Below are the code and all the weights of a small trained network. Each question names an input and a class and asks about switching units off, where a switched-off unit gives its printed mean instead of its output.

import numpy as np


def w(rows, s, z=0):
    codes = np.array(rows[::2]) - 128.0
    scale = np.full(codes.shape[1], s)
    scale[-1] = z or s
    return codes * scale


def norm(h):
    return h / np.sqrt((h * h).mean(-1, keepdims=True) + 1e-5)


def f(y):
    return np.maximum(y, 0)


def log_softmax(a):
    a = a - a.max(-1, keepdims=True)
    return a - np.log(np.exp(a).sum(-1, keepdims=True))


def net(x, mask):
    res = np.array(x, float).reshape(1, 5) / 4 @ E
    u = 0
    for l in range(3):
        y = f(norm(res) @ A[l][:, :-1].T + A[l][:, -1])
        res = res + np.where(mask[u : u + 7], y, B[l][:, -1]) @ B[l][:, :-1]
        u += 7
    return log_softmax(norm(res)[-1] @ U[:, :-1].T + U[:, -1])


A, B = {}, {}
E = w([
[95,133,161],'x0',
[112,187,125],'x1',
[122,251,181],'x2',
[83,123,170],'x3',
[79,116,157],'x4',
],0.011)
A[0] = w([
[140,222,131,46],'0.n1',
[56,78,80,178],'0.n2',
[255,45,143,219],'0.n3',
[65,122,197,250],'0.n4',
[62,102,89,188],'0.n5',
[55,174,171,240],'0.n6',
[169,30,30,208],'0.n7',
],0.0099,0.002)
B[0] = w([
[187,122,202,211],'0.n1',
[128,176,109,190],'0.n2',
[112,36,2,223],'0.n3',
[185,209,113,219],'0.n4',
[139,184,136,173],'0.n5',
[213,245,166,237],'0.n6',
[112,198,75,254],'0.n7',
],0.0055,0.0065)
A[1] = w([
[113,117,159,5],'1.n1',
[125,38,145,39],'1.n2',
[247,126,112,122],'1.n3',
[80,101,173,100],'1.n4',
[141,197,145,140],'1.n5',
[99,39,115,59],'1.n6',
[72,131,135,136],'1.n7',
],0.014,0.0028)
B[1] = w([
[164,121,115,129],'1.n1',
[120,92,114,146],'1.n2',
[110,88,111,215],'1.n3',
[153,172,191,135],'1.n4',
[113,255,112,254],'1.n5',
[153,27,174,169],'1.n6',
[172,164,82,139],'1.n7',
],0.0091,0.0077)
A[2] = w([
[90,103,88,89],'2.n1',
[148,108,154,111],'2.n2',
[126,73,168,141],'2.n3',
[4,171,190,137],'2.n4',
[50,4,48,169],'2.n5',
[167,63,2,153],'2.n6',
[181,174,149,5],'2.n7',
],0.0092,0.0033)
B[2] = w([
[44,152,170,155],'2.n1',
[221,56,201,130],'2.n2',
[124,187,122,142],'2.n3',
[184,223,99,186],'2.n4',
[146,200,186,240],'2.n5',
[55,118,255,253],'2.n6',
[107,130,112,165],'2.n7',
],0.0063,0.0067)
U = w([
[174,45,82,1],'0',
[136,254,168,255],'1',
],0.0079,0.0004)

Each question gives the input, the list of numbers given to net, and the class t.
The units are the neurons (one row each of A and B). Each row of codes is followed by its name. A weight is (code - 128) times the scale printed after its matrix; where a second scale follows, it is the last column's (A, B and U).
mask holds one flag per neuron, layer by layer. A switched-off neuron (its flag False) gives its mean, the last column of its row in B, instead of its output. The means were averaged over made-up inputs and are rounded, as every weight is.
A unit's drop is (log p(t) with every unit on - log p(t) with that unit switched off) / (log p(t) with every unit on - log p(t) with every unit switched off).
The circuit of an input: a set's keep is (log p(t) with only the set's units on - log p(t) with every unit switched off) / (log p(t) with every unit on - log p(t) with every unit switched off). Starting from the 12 units with the biggest drops (on a tie, the unit counted first), units are removed one at a time, each time the one whose removal leaves the highest keep (on an exact tie, the one counted first), for as long as the keep stays at least 0.8.
units of the circuit, in order: the units of the circuit, biggest drop first
k most important neurons: the k neurons with the biggest drops, biggest first
k most important neurons of layer l: the k neurons of layer l with the biggest drops, biggest first
drop when u is switched off: that unit's drop, to one decimal
input [-5,-6,1,-2,-3], class 0: units of the circuit, in order -> [0.n3, 1.n5]
input [-1,-3,-1,1,1], class 0: units of the circuit, in order -> [1.n5]
input [2,-8,0,-1,5], class 0: 2 most important neurons -> [1.n6, 1.n5]
input [-7,-2,0,-6,-2], class 0: units of the circuit, in order -> [1.n5, 0.n3]
input [-5,-3,2,0,-5], class 0: units of the circuit, in order -> [0.n3, 1.n5, 0.n6]
input [-2,-1,0,2,-8], class 0: 4 most important neurons -> [0.n3, 1.n5, 2.n4, 0.n6]
input [-5,-7,4,-4,-6], class 0: 2 most important neurons of layer 1 -> [1.n5, 1.n3]
input [-6,-6,2,1,2], class 0: drop when 1.n5 is switched off -> 0.3
input [7,2,-6,2,-6], class 0: drop when 0.n4 is switched off -> 0.2
input [-1,-1,1,2,-8], class 0: drop when 2.n5 is switched off -> -0.6
